Here is a tiny trained network, its code and every weight. The questions are about switching its units off for an input and a class, where a switched-off unit gives its printed mean instead of its output.

import numpy as np


def w(rows, s, z=0):
    codes = np.array(rows[::2]) - 128.0
    scale = np.full(codes.shape[1], s)
    scale[-1] = z or s
    return codes * scale


def f(y):
    return np.maximum(y, 0)


def log_softmax(a):
    a = a - a.max(-1, keepdims=True)
    return a - np.log(np.exp(a).sum(-1, keepdims=True))


def net(x, mask):
    res = np.array(x, float).reshape(1, 7) / 4 @ E
    y = f(res @ A[0][:, :-1].T + A[0][:, -1])
    res = res + np.where(mask, y, B[0][:, -1]) @ B[0][:, :-1]
    return log_softmax(res[-1] @ U[:, :-1].T + U[:, -1])


A, B = {}, {}
E = w([
[156,254,176],'x0',
[75,195,177],'x1',
[219,75,43],'x2',
[51,134,69],'x3',
[64,92,118],'x4',
[141,149,150],'x5',
[73,214,37],'x6',
],0.0046)
A[0] = w([
[139,122,144,73],'n0',
[154,113,77,94],'n1',
[151,213,155,162],'n2',
[160,94,141,80],'n3',
[179,118,48,56],'n4',
[209,2,150,42],'n5',
[197,157,96,141],'n6',
[122,164,142,62],'n7',
[111,109,112,127],'n8',
[157,125,89,63],'n9',
[173,107,102,139],'n10',
[160,131,117,143],'n11',
[39,78,76,93],'n12',
[133,129,132,71],'n13',
[133,108,147,62],'n14',
[195,97,95,130],'n15',
[170,69,149,71],'n16',
[87,196,134,4],'n17',
[131,121,155,244],'n18',
[187,159,112,115],'n19',
[46,140,128,101],'n20',
[97,93,94,137],'n21',
[91,121,121,100],'n22',
[84,122,78,92],'n23',
],0.013,0.0036)
B[0] = w([
[114,127,113,132],'n0',
[111,101,83,172],'n1',
[101,243,162,227],'n2',
[99,102,159,162],'n3',
[79,139,44,188],'n4',
[38,29,229,253],'n5',
[53,140,115,188],'n6',
[127,161,118,149],'n7',
[139,100,132,154],'n8',
[117,132,79,151],'n9',
[77,107,143,183],'n10',
[99,135,122,159],'n11',
[255,49,120,215],'n12',
[134,122,122,128],'n13',
[126,137,108,136],'n14',
[65,84,123,203],'n15',
[99,82,171,185],'n16',
[154,251,107,177],'n17',
[109,148,194,205],'n18',
[69,164,126,169],'n19',
[239,154,130,194],'n20',
[152,67,134,183],'n21',
[173,123,125,150],'n22',
[200,107,77,180],'n23',
],0.029,0.0054)
U = w([
[96,118,1,61],'0',
[153,158,149,253],'1',
[118,126,104,245],'2',
[186,115,74,111],'3',
[111,165,125,81],'4',
[142,191,95,176],'5',
[95,99,128,39],'6',
],0.01,0.0051)

Each question gives the input, the list of numbers given to net, and the class t.
The units are the neurons (one row each of A and B). Each row of codes is followed by its name. A weight is (code - 128) times the scale printed after its matrix; where a second scale follows, it is the last column's (A, B and U).
mask holds one flag per neuron, in row order. A switched-off neuron (its flag False) gives its mean, the last column of its row in B, instead of its output. The means were averaged over made-up inputs and are rounded, as every weight is.
A unit's drop is (log p(t) with every unit on - log p(t) with that unit switched off) / (log p(t) with every unit on - log p(t) with every unit switched off).
The circuit of an input: a set's keep is (log p(t) with only the set's units on - log p(t) with every unit switched off) / (log p(t) with every unit on - log p(t) with every unit switched off). Starting from the 12 units with the biggest drops (on a tie, the unit counted first), units are removed one at a time, each time the one whose removal leaves the highest keep (on an exact tie, the one counted first), for as long as the keep stays at least 0.8.
circuit, biggest first: the units of the circuit, biggest drop first
unit that matters most: the unit with the biggest drop
top k neurons: the k neurons with the biggest drops, biggest first
drop when u is switched off: that unit's drop, to one decimal
input [-2,-1,7,8,-2,-1,-5], class 6: circuit, biggest first -> [n5]
input [7,-8,0,1,8,-2,4], class 0: top 3 neurons -> [n5, n18, n2]
input [2,4,4,1,-8,3,6], class 5: circuit, biggest first -> [n5, n2]
input [1,5,-4,-1,6,-5,8], class 3: top 3 neurons -> [n12, n20, n23]
input [-6,8,-1,-4,8,-4,-4], class 3: circuit, biggest first -> [n12, n2, n20]
input [-8,-6,7,-8,-1,-3,8], class 0: top 2 neurons -> [n4, n1]
input [8,6,-7,-6,-3,8,-8], class 5: top 3 neurons -> [n5, n2, n17]
input [8,-8,-8,-7,-5,-3,-6], class 4: top 2 neurons -> [n2, n12]
input [8,-4,3,6,-4,4,8], class 5: top 3 neurons -> [n2, n17, n5]
input [6,8,7,-4,8,8,-6], class 5: top 2 neurons -> [n5, n2]
input [6,-4,-8,-3,4,6,4], class 5: top 2 neurons -> [n5, n17]
input [8,8,5,5,0,4,-1], class 5: drop when n5 is switched off -> 0.2
input [5,4,5,5,2,-2,2], class 5: drop when n5 is switched off -> 0.3
input [6,-4,4,-3,-7,-4,8], class 0: unit that matters most -> n4
input [0,-7,7,3,-2,-1,-2], class 6: drop when n5 is switched off -> 2.9
input [-3,0,-3,5,-2,2,6], class 3: drop when n21 is switched off -> 0.0
